Here is a tiny trained network, its code and every weight. The questions are about switching its units off for an input and a target symbol, where a switched-off unit gives its printed mean instead of its output.

import numpy as np


def w(rows, s, z=0):
    codes = np.array(rows[::2]) - 128.0
    scale = np.full(codes.shape[1], s)
    scale[-1] = z or s
    return codes * scale


def f(y):
    return y / 2 * (1 + np.tanh(0.7978845608 * (y + 0.044715 * y**3)))


def softmax(a):
    e = np.exp(a - a.max(-1, keepdims=True))
    return e / e.sum(-1, keepdims=True)


def log_softmax(a):
    a = a - a.max(-1, keepdims=True)
    return a - np.log(np.exp(a).sum(-1, keepdims=True))


def net(x, mask):
    ids = ['αβγδζηθλμπστφψω'.index(c) for c in x.split()]
    T = len(ids)
    res = E[ids] + P[:T]
    r = res
    for j in range(3):
        rows = slice(2 * j, 2 * j + 2)
        q, k, v = (r @ M[0][rows].T for M in (Q, K, V))
        z = softmax(np.where(np.tri(T) > 0, q @ k.T / 2**0.5, -1e9)) @ v
        o = O[0][rows]
        res = res + np.where(mask[j], z, o[:, -1]) @ o[:, :-1]
    y = f(res @ A[0][:, :-1].T + A[0][:, -1])
    res = res + np.where(mask[3:15], y, B[0][:, -1]) @ B[0][:, :-1]
    return log_softmax(res[-1] @ U[:, :-1].T + U[:, -1])


Q, K, V, O, A, B = {}, {}, {}, {}, {}, {}
E = w([
[194,110,158,94,90,3,106,26],'α',
[65,194,141,87,135,59,131,178],'β',
[54,206,116,68,199,118,152,124],'γ',
[106,106,127,131,180,133,168,156],'δ',
[130,95,35,139,146,133,116,145],'ζ',
[122,154,142,146,173,167,170,152],'η',
[121,140,155,94,205,171,122,146],'θ',
[161,97,115,161,127,81,177,192],'λ',
[94,170,35,85,185,143,121,118],'μ',
[112,132,133,148,150,130,162,165],'π',
[191,110,76,147,108,74,143,191],'σ',
[115,150,148,134,170,148,147,159],'τ',
[195,165,73,117,139,121,111,159],'φ',
[112,99,131,126,187,128,171,157],'ψ',
[137,154,122,155,112,121,68,192],'ω',
],0.02)
P = w([
[198,153,184,70,254,126,216,154],'0',
[101,90,141,125,201,54,144,136],'1',
[99,128,111,146,167,69,122,135],'2',
[93,127,105,147,155,92,118,137],'3',
[89,123,107,149,153,109,110,137],'4',
[90,114,114,149,153,123,106,135],'5',
[92,108,102,139,147,135,107,140],'6',
[93,105,104,134,147,146,108,141],'7',
[77,87,126,146,152,152,114,140],'8',
[97,96,107,129,150,162,103,139],'9',
[114,99,114,119,158,180,89,135],'10',
[102,87,115,126,156,176,94,135],'11',
[110,85,113,111,161,188,93,136],'12',
],0.012)
Q[0] = w([
[86,85,31,177,233,143,132,198],'h1',
[156,154,197,115,25,124,127,185],'h1',
[51,140,150,76,143,134,106,61],'h2',
[163,213,173,154,8,185,161,94],'h2',
[157,97,94,193,190,115,130,125],'h3',
[118,133,122,113,137,164,172,28],'h3',
],0.011)
K[0] = w([
[160,96,135,150,62,103,102,5],'h1',
[174,90,201,132,117,102,86,231],'h1',
[76,140,130,85,100,175,158,121],'h2',
[109,165,89,154,205,133,118,248],'h2',
[178,57,54,160,146,211,125,149],'h3',
[86,140,85,131,186,143,158,63],'h3',
],0.011)
V[0] = w([
[112,151,130,161,64,80,50,49],'h1',
[148,86,113,94,134,171,174,2],'h1',
[141,41,90,181,106,135,45,79],'h2',
[130,160,120,160,147,178,67,158],'h2',
[107,163,138,64,151,179,207,72],'h3',
[252,96,160,241,180,197,168,173],'h3',
],0.0086)
O[0] = w([
[133,132,156,107,64,90,147,182,88],'h1',
[159,122,136,52,213,89,204,191,2],'h1',
[110,117,110,142,31,126,74,146,91],'h2',
[141,73,91,177,144,72,167,93,156],'h2',
[11,1,59,38,19,117,105,95,12],'h3',
[124,211,96,109,57,112,167,197,156],'h3',
],0.0088,0.0068)
A[0] = w([
[146,130,91,137,102,126,190,227,184],'n1',
[166,176,163,103,145,173,131,162,203],'n2',
[138,201,119,135,188,92,199,54,2],'n3',
[204,4,105,181,118,27,139,73,73],'n4',
[37,179,60,211,109,134,155,134,216],'n5',
[134,129,167,181,163,122,134,144,71],'n6',
[146,117,85,160,48,127,113,162,94],'n7',
[77,48,61,193,64,162,1,54,58],'n8',
[108,130,116,81,160,205,98,129,224],'n9',
[61,172,80,88,134,155,142,166,88],'n10',
[146,101,146,138,228,89,149,118,161],'n11',
[42,128,141,130,132,81,59,137,203],'n12',
],0.0095,0.0039)
B[0] = w([
[79,122,192,149,153,152,118,101,182],'n1',
[124,65,83,152,106,86,135,41,200],'n2',
[174,104,158,111,39,132,129,170,171],'n3',
[190,169,128,138,133,26,193,136,135],'n4',
[159,110,116,171,141,116,156,120,252],'n5',
[131,119,2,26,123,121,78,110,189],'n6',
[103,127,125,137,122,197,111,129,171],'n7',
[61,103,200,77,94,249,59,99,184],'n8',
[123,133,169,213,143,115,165,91,180],'n9',
[151,155,148,128,105,75,51,155,160],'n10',
[168,170,84,129,86,101,140,138,197],'n11',
[169,107,104,159,152,167,157,139,171],'n12',
],0.0093,0.013)
U = w([
[209,164,80,220,218,2,222,120,194],'α',
[85,72,116,231,219,203,132,70,218],'β',
[139,37,121,138,109,93,118,127,73],'γ',
[144,123,108,134,117,139,157,126,17],'δ',
[119,66,134,160,76,61,109,124,92],'ζ',
[138,81,106,143,100,116,139,122,14],'η',
[129,117,106,120,108,126,140,118,78],'θ',
[106,135,111,138,96,125,153,107,36],'λ',
[153,75,138,131,136,101,115,132,91],'μ',
[117,163,99,117,110,141,157,109,55],'π',
[134,175,156,140,110,141,148,131,63],'σ',
[122,177,116,128,114,152,162,115,25],'τ',
[161,171,125,102,143,171,152,146,66],'φ',
[162,113,120,131,120,145,147,132,1],'ψ',
[113,177,202,144,131,121,111,133,157],'ω',
],0.0069,0.0034)

Each question gives the input, a string of symbols that net reads in full, and the target symbol t.
The units are the heads (2 rows each of Q, K, V and O) and the neurons (one row each of A and B). Each row of codes is followed by its name. A weight is (code - 128) times the scale printed after its matrix; where a second scale follows, it is the last column's (O, A, B and U).
mask holds one flag per unit, heads first, then neurons. A switched-off unit (its flag False) gives its mean, the last column of its rows in O or B, instead of its output. The means were averaged over made-up inputs and are rounded, as every weight is.
A unit's drop is (log p(t) with every unit on - log p(t) with that unit switched off) / (log p(t) with every unit on - log p(t) with every unit switched off).
The circuit of an input: a set's keep is (log p(t) with only the set's units on - log p(t) with every unit switched off) / (log p(t) with every unit on - log p(t) with every unit switched off). Starting from the 12 units with the biggest drops (on a tie, the unit counted first), units are removed one at a time, each time the one whose removal leaves the highest keep (on an exact tie, the one counted first), for as long as the keep stays at least 0.8.
units of the circuit, in order: the units of the circuit, biggest drop first
most important unit: the unit with the biggest drop
top k neurons: the k neurons with the biggest drops, biggest first
heads that matter: for each layer, one digit per head in row order, 1 if its drop is at least 0.15 and else 0, layers parted by /
input ω β α, target ω: most important unit	n8
input ω γ μ ω α β ω, target ω: units of the circuit, in order	h1, n1
input ζ ω γ σ ω ω σ, target β: heads that matter	110
input ζ μ ζ μ ζ γ μ ω, target α: heads that matter	001
input ω α ζ α, target β: heads that matter	110
input ω θ ω, target β: units of the circuit, in order	h1, n8
input β ω ζ ω ω ω ω η ω μ ω λ, target α: heads that matter	011
input α ω ψ ω θ η, target α: top 2 neurons	n8, n2
input α λ θ π ω β ω ω ω, target α: heads that matter	101
input σ γ μ γ σ, target β: heads that matter	101
input ω ζ γ τ φ β μ ζ α σ ω δ σ, target ω: heads that matter	110
input σ μ ω β ω ω ψ μ η η ω δ, target α: top 3 neurons	n8, n11, n7
input ω ω ω ζ φ ω ζ γ, target α: top 2 neurons	n8, n11
input ω φ ω ω π ζ, target α: units of the circuit, in order	h1, h3, n8
input ζ ω γ ω ζ η, target α: units of the circuit, in order	n8
input σ ω ζ ω ζ ω η ζ δ, target α: top 2 neurons	n8, n7
input δ ω τ ω π, target α: top 2 neurons	n8, n5
input θ ζ φ ω ω γ γ β, target α: top 2 neurons	n8, n11
input σ μ ω ω β ψ γ, target α: top 2 neurons	n11, n8
input ω α ω ω, target ω: most important unit	h2
input ω α φ α, target β: top 4 neurons	n8, n12, n11, n3
